Here is a tiny trained network, its code and every weight. The questions are about switching its units off for an input and a class, where a switched-off unit gives its printed mean instead of its output.

import numpy as np


def w(rows, s, z=0):
    codes = np.array(rows[::2]) - 128.0
    scale = np.full(codes.shape[1], s)
    scale[-1] = z or s
    return codes * scale


def f(y):
    return y / 2 * (1 + np.tanh(0.7978845608 * (y + 0.044715 * y**3)))


def log_softmax(a):
    a = a - a.max(-1, keepdims=True)
    return a - np.log(np.exp(a).sum(-1, keepdims=True))


def net(x, mask):
    res = np.array(x, float).reshape(1, 3) / 4 @ E
    y = f(res @ A[0][:, :-1].T + A[0][:, -1])
    res = res + np.where(mask, y, B[0][:, -1]) @ B[0][:, :-1]
    return log_softmax(res[-1] @ U[:, :-1].T + U[:, -1])


A, B = {}, {}
E = w([
[103,111,192,188,68],'x0',
[163,10,120,156,160],'x1',
[163,179,133,209,204],'x2',
],0.013)
A[0] = w([
[81,119,113,73,119,154],'neuron 1',
[75,196,186,130,77,227],'neuron 2',
[111,111,219,207,57,202],'neuron 3',
[168,180,129,219,192,218],'neuron 4',
[183,3,105,150,163,214],'neuron 5',
[123,159,63,65,135,255],'neuron 6',
],0.011,0.0076)
B[0] = w([
[124,101,111,138,93,163],'neuron 1',
[96,164,113,80,117,196],'neuron 2',
[28,154,173,149,131,221],'neuron 3',
[157,193,120,129,252,236],'neuron 4',
[155,49,190,175,130,248],'neuron 5',
[167,115,70,143,75,200],'neuron 6',
],0.016)
U = w([
[166,133,32,101,77,254],'0',
[52,139,147,53,89,189],'1',
[214,191,64,70,182,125],'2',
[80,197,148,87,193,66],'3',
[223,50,136,136,80,181],'4',
[64,59,194,141,92,70],'5',
[254,101,147,125,201,85],'6',
[100,132,181,223,187,3],'7',
],0.0094,0.0034)

Each question gives the input, the list of numbers given to net, and the class t.
The units are the neurons (one row each of A and B). Each row of codes is followed by its name. A weight is (code - 128) times the scale printed after its matrix; where a second scale follows, it is the last column's (A, B and U).
mask holds one flag per neuron, in row order. A switched-off neuron (its flag False) gives its mean, the last column of its row in B, instead of its output. The means were averaged over made-up inputs and are rounded, as every weight is.
A unit's drop is (log p(t) with every unit on - log p(t) with that unit switched off) / (log p(t) with every unit on - log p(t) with every unit switched off).
The circuit of an input: a set's keep is (log p(t) with only the set's units on - log p(t) with every unit switched off) / (log p(t) with every unit on - log p(t) with every unit switched off). Starting from all 6 units, units are removed one at a time, each time the one whose removal leaves the highest keep (on an exact tie, the one counted first), for as long as the keep stays at least 0.8.
units of the circuit, in order: the units of the circuit, biggest drop first
top k neurons: the k neurons with the biggest drops, biggest first
drop when u is switched off: that unit's drop, to one decimal
input [-3,-8,2], class 2: units of the circuit, in order => [neuron 3]
input [4,0,5], class 3: top 2 neurons => [neuron 5; neuron 4]
input [-3,3,-6], class 4: units of the circuit, in order => [neuron 3; neuron 4]
input [2,-3,0], class 1: units of the circuit, in order => [neuron 4; neuron 5]
input [5,0,-4], class 1: units of the circuit, in order => [neuron 5; neuron 2]
input [1,0,4], class 3: top 3 neurons => [neuron 5; neuron 6; neuron 4]
input [5,-3,-6], class 1: units of the circuit, in order => [neuron 5; neuron 4]
input [-7,1,-8], class 4: top 3 neurons => [neuron 2; neuron 4; neuron 3]
input [0,4,8], class 6: top 2 neurons => [neuron 3; neuron 4]
input [-1,-2,2], class 2: units of the circuit, in order => [neuron 3; neuron 5]
input [-4,-7,-3], class 0: top 2 neurons => [neuron 6; neuron 4]
input [5,-2,0], class 1: top 2 neurons => [neuron 4; neuron 5]
input [4,-8,0], class 1: units of the circuit, in order => [neuron 4; neuron 2]
input [2,0,-4], class 1: units of the circuit, in order => [neuron 5; neuron 4]
input [5,-7,1], class 3: units of the circuit, in order => [neuron 5]
input [-3,6,-6], class 4: top 2 neurons => [neuron 3; neuron 4]
input [8,0,1], class 3: top 4 neurons => [neuron 5; neuron 2; neuron 6; neuron 1]
input [8,-2,-3], class 1: top 3 neurons => [neuron 5; neuron 4; neuron 2]
input [6,0,-7], class 1: top 2 neurons => [neuron 5; neuron 2]
input [8,-5,-7], class 1: units of the circuit, in order => [neuron 2]
input [7,-5,0], class 1: top 2 neurons => [neuron 4; neuron 2]
input [-8,0,-6], class 0: top 2 neurons => [neuron 5; neuron 6]
input [-3,-4,-2], class 0: drop when neuron 4 is switched off => 0.3
